Here is a tiny trained network, its code and every weight. The questions are about switching its units off for an input and a class, where a switched-off unit gives its printed mean instead of its output.

import numpy as np


def w(rows, s, z=0):
    codes = np.array(rows[::2]) - 128.0
    scale = np.full(codes.shape[1], s)
    scale[-1] = z or s
    return codes * scale


def norm(h):
    return h / np.sqrt((h * h).mean(-1, keepdims=True) + 1e-5)


def f(y):
    return y / 2 * (1 + np.tanh(0.7978845608 * (y + 0.044715 * y**3)))


def log_softmax(a):
    a = a - a.max(-1, keepdims=True)
    return a - np.log(np.exp(a).sum(-1, keepdims=True))


def net(x, mask):
    res = np.array(x, float).reshape(1, 7) / 4 @ E
    u = 0
    for l in range(2):
        y = f(norm(res) @ A[l][:, :-1].T + A[l][:, -1])
        res = res + np.where(mask[u : u + 8], y, B[l][:, -1]) @ B[l][:, :-1]
        u += 8
    return log_softmax(norm(res)[-1] @ U[:, :-1].T + U[:, -1])


A, B = {}, {}
E = w([
[190,128,243,128,114,85,72,75],'x0',
[83,109,254,187,138,212,100,151],'x1',
[109,138,129,132,143,115,126,126],'x2',
[183,92,132,212,158,95,62,254],'x3',
[148,118,131,127,127,134,143,131],'x4',
[142,114,110,111,88,155,107,135],'x5',
[133,104,136,137,142,118,160,128],'x6',
],0.0058)
A[0] = w([
[164,174,69,152,103,126,170,29,98],'0.n0',
[68,168,126,100,139,232,211,107,251],'0.n1',
[142,96,110,85,135,74,130,91,145],'0.n2',
[151,187,124,107,132,161,115,171,178],'0.n3',
[169,122,147,130,139,63,114,153,130],'0.n4',
[127,158,1,119,164,120,154,172,127],'0.n5',
[110,114,155,70,123,114,130,4,77],'0.n6',
[143,119,81,107,116,143,177,135,142],'0.n7',
],0.008,0.0023)
B[0] = w([
[81,193,90,120,131,158,103,219,191],'0.n0',
[118,145,170,179,9,87,163,140,254],'0.n1',
[123,182,61,120,40,91,77,171,166],'0.n2',
[113,103,120,171,186,100,160,126,146],'0.n3',
[132,139,154,140,54,85,127,107,168],'0.n4',
[102,1,146,205,164,99,72,157,238],'0.n5',
[167,80,127,87,234,163,156,184,214],'0.n6',
[116,134,75,196,227,113,124,100,167],'0.n7',
],0.0067,0.0062)
A[1] = w([
[181,110,137,138,134,94,26,116,251],'1.n0',
[98,139,139,159,139,86,141,147,104],'1.n1',
[38,124,191,184,104,202,130,87,72],'1.n2',
[78,98,50,205,118,106,124,218,207],'1.n3',
[162,189,88,20,173,127,145,159,12],'1.n4',
[143,93,254,146,152,205,87,165,106],'1.n5',
[71,95,105,203,170,80,139,139,53],'1.n6',
[121,93,166,54,143,156,118,10,88],'1.n7',
],0.0076,0.0017)
B[1] = w([
[127,68,113,242,95,82,145,127,187],'1.n0',
[103,96,124,126,161,199,109,167,150],'1.n1',
[169,139,80,201,101,59,124,149,184],'1.n2',
[108,186,213,50,127,187,138,57,254],'1.n3',
[209,50,121,170,236,71,2,80,149],'1.n4',
[108,142,48,9,190,157,128,97,221],'1.n5',
[227,164,97,64,144,128,139,125,189],'1.n6',
[81,195,141,116,129,184,128,199,139],'1.n7',
],0.0074,0.0092)
U = w([
[64,205,118,22,163,247,162,115,49],'0',
[184,46,98,137,201,118,35,106,113],'1',
[116,156,143,245,12,79,155,138,248],'2',
],0.011,0.0015)

Each question gives the input, the list of numbers given to net, and the class t.
The units are the neurons (one row each of A and B). Each row of codes is followed by its name. A weight is (code - 128) times the scale printed after its matrix; where a second scale follows, it is the last column's (A, B and U).
mask holds one flag per neuron, layer by layer. A switched-off neuron (its flag False) gives its mean, the last column of its row in B, instead of its output. The means were averaged over made-up inputs and are rounded, as every weight is.
A unit's drop is (log p(t) with every unit on - log p(t) with that unit switched off) / (log p(t) with every unit on - log p(t) with every unit switched off).
The circuit of an input: a set's keep is (log p(t) with only the set's units on - log p(t) with every unit switched off) / (log p(t) with every unit on - log p(t) with every unit switched off). Starting from the 12 units with the biggest drops (on a tie, the unit counted first), units are removed one at a time, each time the one whose removal leaves the highest keep (on an exact tie, the one counted first), for as long as the keep stays at least 0.8.
circuit, biggest first: the units of the circuit, biggest drop first
top k neurons: the k neurons with the biggest drops, biggest first
top k neurons in layer l: the k neurons of layer l with the biggest drops, biggest first
drop of u: that unit's drop, to one decimal
input [1,-2,-6,-3,-3,2,-2], class 1: top 3 neurons => 1.n4, 0.n6, 0.n5
input [2,-5,3,-8,-4,-8,-3], class 1: circuit, biggest first => 1.n4, 0.n6
input [-5,2,2,-3,-7,2,-2], class 2: circuit, biggest first => 0.n1
input [0,8,3,-8,-5,8,7], class 2: top 4 neurons => 0.n1, 1.n2, 1.n3, 1.n6
input [8,7,-3,-1,4,1,-1], class 0: top 3 neurons => 1.n5, 0.n5, 1.n7
input [1,0,1,-5,7,-3,-7], class 1: top 3 neurons => 0.n6, 1.n4, 0.n5
input [-3,1,-2,-3,-4,8,4], class 2: top 2 neurons in layer 1 => 1.n5, 1.n2
input [0,6,8,-6,-2,6,-4], class 2: top 3 neurons => 0.n1, 1.n2, 1.n3
input [-7,2,7,-8,-4,-6,5], class 2: top 3 neurons => 0.n1, 1.n5, 1.n2
input [1,-7,-7,-6,5,-8,1], class 1: top 3 neurons => 1.n4, 0.n6, 1.n5
input [-6,-2,3,1,-2,-3,1], class 1: top 2 neurons => 0.n5, 1.n5
input [7,7,3,0,-5,8,-3], class 0: top 3 neurons in layer 1 => 1.n5, 1.n7, 1.n4
input [1,-1,1,-5,0,0,-6], class 1: top 3 neurons => 1.n4, 0.n6, 0.n5
input [-3,3,2,8,-6,-5,-8], class 0: top neuron in layer 1 => 1.n3
input [5,0,2,-4,3,2,-4], class 1: top 3 neurons => 1.n4, 0.n6, 1.n3
input [0,1,3,4,3,2,5], class 0: top 2 neurons in layer 0 => 0.n5, 0.n1
input [-1,3,-4,-6,1,0,-6], class 2: top 2 neurons => 0.n1, 1.n3
input [1,-3,-6,-8,-5,3,0], class 1: top 3 neurons in layer 1 => 1.n4, 1.n3, 1.n5
input [-8,5,4,8,-8,8,5], class 0: drop of 1.n3 => 0.4
input [0,-2,-8,0,8,4,-1], class 0: circuit, biggest first => 1.n3
input [3,-2,-3,-4,6,3,-6], class 1: drop of 1.n4 => 1.6
input [-3,8,4,7,4,-1,5], class 0: drop of 0.n3 => 0.0
